Each row has a name. After each piece below comes the name of the row it's from, unless a question asks for something else. Each question is about the rows just above it.

Columns, left to right: B L N J
Zet: [+5.75, -4.96, +1.63, +7.71]
buk: [-4.11, +6.36, -1.73, -1.74]
mapiv: [-6.36, +7.55, -4.31, +6.46]
Lakom: [+1.00, -2.54, +4.81, -7.33]
Piziz: [-6.36, -4.32, +6.46, +0.30]
fuz: [-6.36, -4.32, +6.46, +7.55]
[+7.55, +6.46, -4.32, -6.36] is which row reordered? | fuz
Shuffled mapiv with one entry gone: [+7.55, -4.31, -6.36], missing | [+6.46]
Which entry of buk is missing from [-1.74, -4.11, +6.36]? | [-1.73]
Which column holds [-7.33, +0.30] top down? | J
Which column holds this, read top down? [-6.36, +1.00, -6.36, -6.36] | B

Columns, left to right: V A Q K F D
Simib: [+4.41, +4.45, +1.01, -1.97, -0.76, +5.46]
ton: [+3.09, -1.58, +0.26, +6.78, +1.02, -5.51]
Mus: [-0.98, +1.45, +1.66, -0.14, -1.19, +1.16]
Dur: [+1.16, -0.98, +1.45, -1.19, +1.65, -0.14]
Which column holds [+4.45, -1.58, +1.45] top down? | A
[-0.14, +1.65, -1.19, +1.45, -0.98, +1.16] is which row reordered? | Dur
Which column holds this, read top down? [+0.26, +1.66] | Q

Columns, left to right: S R W P
Veg: [-3.12, -4.53, +5.00, +1.30]
furu: [-4.23, -3.41, +3.89, +5.09]
mazot: [-4.23, -3.41, +3.89, -5.97]
dipu: [+3.94, +0.13, +4.46, -3.12]
kedod: [+5.00, -4.54, +1.30, -3.12]
[-4.54, -3.12, +1.30, +5.00] is which row reordered? | kedod
Which entry of Veg is missing from [+1.30, +5.00, -3.12]? | [-4.53]
[-5.97, -3.12, -3.12] is in which column, read top down? | P
Which entry of mazot is missing from [-5.97, -4.23, +3.89]? | [-3.41]

Columns, left to right: H E M U
tol: [-5.56, -2.95, +3.03, -5.87]
bapun: [-7.24, +0.93, +1.78, -1.73]
lopif: [-7.08, -1.36, -1.80, +4.51]
buze: [-7.24, -1.74, +1.78, +0.93]
kal: [-7.24, +0.93, +2.37, +5.35]
Which column holds this, read top down? [-2.95, +0.93, -1.36] | E
Which entry of buze is missing from [+0.93, -7.24, -1.74]? | [+1.78]
[-7.24, -1.73, +0.93, +1.78] is which row reordered? | bapun
Which column holds [+0.93, -1.36] top down? | E
Which row holds these entries in another order? [+0.93, +1.78, -1.73, -7.24] | bapun

Columns, left to right: Rifas Vol Mefon lilup katev Delup Sodef zezo
puleb: [-0.87, +2.58, +5.63, +2.19, -0.75, -0.86, -6.41, +6.41]
Tukob: [-8.12, +6.89, +4.02, -5.40, +7.80, +2.10, +2.11, +4.29]
Tob: [-3.13, +4.78, -7.15, -3.14, +4.69, -3.57, -5.39, -6.54]
Which column holds [-5.40, -3.14] top down? | lilup
Which column holds [-0.87, -8.12] top down? | Rifas
puleb without one entry, shuffled: [-0.87, +6.41, -0.75, +2.58, +5.63, -6.41, +2.19]. Gone: | [-0.86]
Tukob without one entry, shuffled: [+4.02, -5.40, +7.80, +2.11, -8.12, +4.29, +6.89]. Gone: | [+2.10]
Which column holds this, read top down? [+5.63, +4.02] | Mefon
Which entry of Tob is missing from [+4.69, -3.14, -6.54, -7.15, -3.57, -5.39, +4.78]? | [-3.13]

Columns, left to right: Y C T G
sesom: [+1.84, +0.13, -3.44, -1.98]
Rokel: [-2.00, +1.84, +0.13, -3.44]
zazes: [-1.29, +3.97, +0.77, -7.40]
vuzur: [+1.84, +0.13, -3.44, -1.99]
mil: [+0.56, +4.11, -1.30, -7.06]
Which row holds these entries in another order? [-3.44, -2.00, +0.13, +1.84] | Rokel
Which column holds this, read top down? [-2.00, -1.29, +1.84, +0.56] | Y
Which row holds these entries in another order? [+0.13, -3.44, -1.99, +1.84] | vuzur

Columns, left to right: Tofa kof rogu Mesik Tizu
Simi: [+0.04, -1.23, +1.72, +3.68, -0.76]
pefuz: [-3.76, +6.17, +2.63, -4.71, -8.05]
Kolal: [+3.63, -2.09, -3.38, +5.48, -0.68]
voso: [+2.25, -2.96, +7.30, +2.49, -0.76]
Fuvov: [+1.03, -2.09, +1.72, +3.68, -0.76]
Zak: [+2.64, -8.05, -4.71, +6.17, -3.76]
zam: [+2.25, -2.09, -1.65, +0.97, -0.76]
Simi without one entry, shuffled: [-0.76, +3.68, +0.04, +1.72]. Gone: | [-1.23]
Put [-3.76, +6.17, -4.71, -8.05, +2.64] back in order: which row is it? | Zak

Columns, left to right: sunib Lepe nopi Vuf Kepa darer Koso Liga Gam
fugov: [-5.32, -3.22, +2.16, +2.17, -5.17, +1.33, +1.87, +1.75, -0.78]
Vule: [+1.33, -3.23, -0.78, -1.21, +1.87, -5.17, +2.17, +1.75, -5.32]
Nifep: [+1.43, -2.10, +1.39, -1.23, -6.32, +5.31, +0.28, +4.21, -3.06]
Rap: [-0.20, -1.61, -0.68, -1.77, +8.69, -1.87, -5.20, -5.96, -1.49]
Kile: [+0.75, +0.76, -1.62, -5.07, -0.24, -2.96, +4.33, -1.24, -2.11]
Put [-5.32, -1.21, +1.75, -3.23, +2.17, +1.33, -0.78, +1.87, -5.17] back in order: which row is it? | Vule
fugov without one entry, shuffled: [+1.75, +1.33, +2.16, +1.87, -0.78, -5.17, -5.32, -3.22]. Gone: | [+2.17]
[-5.96, -1.24] is in which column, read top down? | Liga
Which column holds [-5.17, +1.87, -6.32, +8.69] top down? | Kepa
Kile without one entry, shuffled: [-2.96, -1.24, -1.62, -0.24, +0.76, +4.33, -5.07, -2.11]. Gone: | [+0.75]
Shuffled fugov with one entry gone: [+2.16, +1.75, -5.17, +1.87, -3.22, +2.17, +1.33, -0.78], missing | [-5.32]

Columns, left to right: vumig fumol mifi zibe pof
govi: [+2.91, +6.75, -2.74, -2.19, +2.58]
sepiv: [-2.50, +2.76, -2.54, +2.39, +2.14]
buges: [-3.88, +0.46, +3.53, +7.31, +3.11]
Put [+2.14, +2.39, -2.54, +2.76, -2.50] back in order: which row is it? | sepiv
Which row holds these entries in another order? [+2.14, -2.50, +2.76, -2.54, +2.39] | sepiv
Which column holds this, read top down? [+2.58, +2.14] | pof

Columns, left to right: Sifud leka vetak Nasab
Pif: [+3.30, -0.02, +9.41, -5.10]
pap: [+3.77, +0.16, +8.60, -5.19]
Kab: [-6.49, -3.20, +8.29, +3.39]
[+8.60, +8.29] is in which column, read top down? | vetak
Pif without one entry, shuffled: [+9.41, -0.02, +3.30]. Gone: | [-5.10]
Which column holds this, read top down? [+3.77, -6.49] | Sifud

Columns, left to right: dipi pudo demom lora Peb bifaz zaku ruval
pup: [-2.58, -2.16, -4.54, -0.90, +4.17, +6.92, +3.24, -4.64]
bomul: [-0.90, -3.41, +6.91, -2.58, -4.64, -2.16, +3.24, +4.17]
gekim: [-0.59, -1.20, -4.88, +1.51, +1.78, +4.12, -3.70, +2.93]
vuti: [+3.24, -2.16, -2.58, -3.40, -4.64, -0.90, +4.17, +6.91]
tup: [+3.24, -2.16, -2.58, -4.54, -4.64, -0.90, +4.17, +6.91]
[+4.12, -0.90] is in which column, read top down? | bifaz
Which entry of bomul is missing from [-0.90, -3.41, +6.91, +3.24, -2.16, -4.64, -2.58]? | [+4.17]
[-4.64, -3.40, -2.58, -2.16, -0.90, +3.24, +4.17, +6.91] is which row reordered? | vuti
Which row holds these entries in another order? [-4.64, -4.54, -2.58, -2.16, -0.90, +3.24, +4.17, +6.91] | tup
Which column holds this, read top down? [-3.41, -1.20, -2.16] | pudo
find: [-0.90, -3.41, +6.91, -2.58, -4.64, -2.16, +3.24, +4.17] | bomul
[-2.58, +1.51, -3.40] is in which column, read top down? | lora

Columns, left to right: nezi gor Rebi Puti rugit
kubaz: [-0.89, -0.88, +1.32, -1.44, +8.27]
ruvo: [+1.32, +8.27, -0.89, -1.45, +8.28]
butun: [+8.27, +1.32, -0.89, +8.29, -1.45]
[-0.89, -0.89] is in which column, read top down? | Rebi
[-1.45, +1.32, +8.27, +8.28, -0.89] is which row reordered? | ruvo
kubaz without one entry, shuffled: [-0.89, -1.44, +1.32, -0.88]. Gone: | [+8.27]
Put [-1.44, -0.89, -0.88, +1.32, +8.27] back in order: which row is it? | kubaz
Which row holds these entries in another order? [-1.45, -0.89, +1.32, +8.27, +8.28] | ruvo
Which entry of kubaz is missing from [+1.32, +8.27, -1.44, -0.88]? | [-0.89]

Columns, left to right: pofu numi Vigu lofin Lafid Loga kapa luti
sivo: [-5.93, -3.41, +4.11, -4.08, -3.79, -3.11, -2.67, -0.20]
boli: [-3.18, -4.06, +2.02, -4.74, -2.80, -1.71, +3.68, +1.44]
lebu: [-1.55, +1.33, +0.48, +0.67, -4.14, -2.78, -3.34, -0.84]
dif: [-3.18, -4.06, -4.73, -1.72, +2.02, -4.74, -2.80, +3.68]
kot: [+3.36, -4.80, -7.17, -4.76, -3.93, +3.92, +4.12, -2.72]
momu: [-2.72, -4.76, +3.92, -3.93, -4.81, +4.12, +3.36, -7.17]
Sono: [+8.76, +3.41, -1.83, +3.37, -1.83, -1.71, +4.01, +3.46]
Nafo: [-6.46, -2.58, +3.90, -0.97, +0.04, -0.26, -3.32, -1.73]
sorek: [-1.76, -1.17, +4.75, -2.73, +0.25, -1.14, +0.32, -0.30]
Vog: [+4.29, +1.21, -2.94, +2.67, -2.81, -3.29, -1.81, -0.30]
Which row holds these entries in another order? [-2.72, +4.12, +3.92, -3.93, -4.76, -7.17, -4.80, +3.36] | kot
[+3.92, +4.12, -1.71, -0.26, -1.14, -3.29] is in which column, read top down? | Loga
Which row holds these entries in another order? [-3.18, -1.72, -4.74, +3.68, -2.80, -4.73, +2.02, -4.06] | dif
Which column holds this, read top down? [+0.48, -4.73] | Vigu
Which entry of dif is missing from [-3.18, -2.80, +2.02, +3.68, -1.72, -4.06, -4.73]? | [-4.74]
Which row holds these entries in another order? [-5.93, -4.08, -3.79, -3.41, -3.11, -2.67, -0.20, +4.11] | sivo
Which column holds this, read top down? [-4.14, +2.02, -3.93, -4.81, -1.83, +0.04, +0.25, -2.81] | Lafid

Columns, left to right: niruf rari Gazu pulob
vut: [+0.43, +3.05, -1.99, +0.42]
Gem: [+0.43, +3.06, -1.99, +0.42]
fek: [+0.43, +3.05, +6.73, -0.37]
[+0.42, -0.37] is in which column, read top down? | pulob
Which entry of vut is missing from [+0.42, +3.05, -1.99]? | [+0.43]
Which row holds these entries in another order? [-1.99, +0.42, +0.43, +3.05] | vut

Columns, left to right: Zikis botar tunov tun
buvak: [+4.06, +7.69, -0.36, +4.07]
solol: [+2.00, +3.14, +0.02, -2.32]
bugev: [+1.16, +1.17, +0.42, -0.44]
Disip: [+0.42, -2.31, +0.88, +1.68]
Shuffled buvak with one entry gone: [+4.07, +7.69, -0.36], missing | [+4.06]
Which entry of solol is missing from [+0.02, +2.00, +3.14]? | [-2.32]
Put [-2.32, +0.02, +3.14, +2.00] back in order: which row is it? | solol
Disip without one entry, shuffled: [+0.42, +1.68, +0.88]. Gone: | [-2.31]
Which column holds [+2.00, +1.16, +0.42] top down? | Zikis
Which column holds this, read top down? [-0.36, +0.02] | tunov

Columns, left to right: zunun sof zes kol tuki muto Posub nolu teza Fak
tane: [+1.33, +0.90, -1.37, +0.83, -2.76, -1.88, -1.16, +0.19, +6.64, +0.11]
zipo: [-0.93, +0.76, -0.63, +1.52, +0.72, -1.25, +1.15, -0.45, -3.37, -1.59]
vogez: [-1.11, -0.59, -1.24, -0.66, -1.81, +2.36, -2.29, -0.28, -1.54, +0.31]
lur: [-1.42, -0.61, +0.98, +0.31, +0.25, +1.46, -1.08, -0.31, -5.89, -0.17]
podi: [-1.58, +0.43, +1.34, -0.51, +0.72, +0.10, +1.59, +0.23, -6.57, -1.85]
kufe: [+0.41, +0.76, -1.26, +1.04, -1.35, -1.54, -0.16, +0.93, -0.68, -1.24]
tuf: [-0.96, +0.71, -1.89, +1.15, -1.64, +1.49, -1.78, -0.06, -7.27, +1.40]
vez: [+0.83, -0.72, +1.43, +1.56, -0.76, +0.29, +0.46, +0.19, -0.46, +0.21]
Kag: [+0.73, -0.10, +0.35, -1.33, +1.57, +1.47, +0.50, -0.24, -0.81, -0.42]
Put [-3.37, -1.59, -1.25, -0.93, -0.63, -0.45, +0.72, +0.76, +1.15, +1.52] back in order: which row is it? | zipo
Which column holds [-0.68, -7.27] top down? | teza
[-6.57, -1.85, -1.58, -0.51, +0.10, +0.23, +0.43, +0.72, +1.34, +1.59] is which row reordered? | podi
Which column holds [+0.76, -0.59, -0.61, +0.43] top down? | sof

Columns, left to right: ged fem Sanev zogir zode lan Zubeg bib
zag: [-3.27, -0.55, +2.32, -5.10, +6.51, +2.34, +0.47, -0.56]
Sizo: [-3.27, +2.34, +6.51, +3.56, -0.54, +0.47, +2.32, -5.11]
nise: [-5.11, +2.34, +6.51, +2.32, -3.27, +3.55, +0.47, -0.54]
kunir: [+0.47, +3.56, +2.32, -5.12, -5.11, +2.34, -0.55, +6.51]
durag: [-3.65, +3.00, +2.10, -2.38, +0.58, +1.31, +4.47, +3.10]
Which entry of Sizo is missing from [+6.51, +3.56, +2.32, +2.34, -0.54, -5.11, -3.27]? | [+0.47]
[+6.51, +0.47, +3.56, +2.32, -5.12, -5.11, +2.34, -0.55] is which row reordered? | kunir
[+3.56, -5.12, +2.34, -0.55, +0.47, +2.32, -5.11, +6.51] is which row reordered? | kunir
kunir without one entry, shuffled: [+2.32, -0.55, -5.12, +3.56, +6.51, +0.47, +2.34]. Gone: | [-5.11]
Which row holds these entries in another order? [+6.51, +2.32, -5.11, -0.54, +3.56, +0.47, -3.27, +2.34] | Sizo
zag without one entry, shuffled: [+2.32, -0.56, +6.51, -3.27, +2.34, +0.47, -5.10]. Gone: | [-0.55]

Columns, left to right: Kito Saput Garab fen
rulof: [-5.96, +3.25, +1.98, -1.04]
relop: [+2.09, +2.08, -0.20, +0.59]
dutiz: [-3.05, -0.77, +5.35, -0.98]
Gur: [+6.02, +2.08, -0.20, +2.09]
Gur without one entry, shuffled: [+6.02, +2.09, -0.20]. Gone: | [+2.08]
Which entry of relop is missing from [+0.59, -0.20, +2.09]? | [+2.08]
Shuffled relop with one entry gone: [+0.59, +2.09, -0.20], missing | [+2.08]

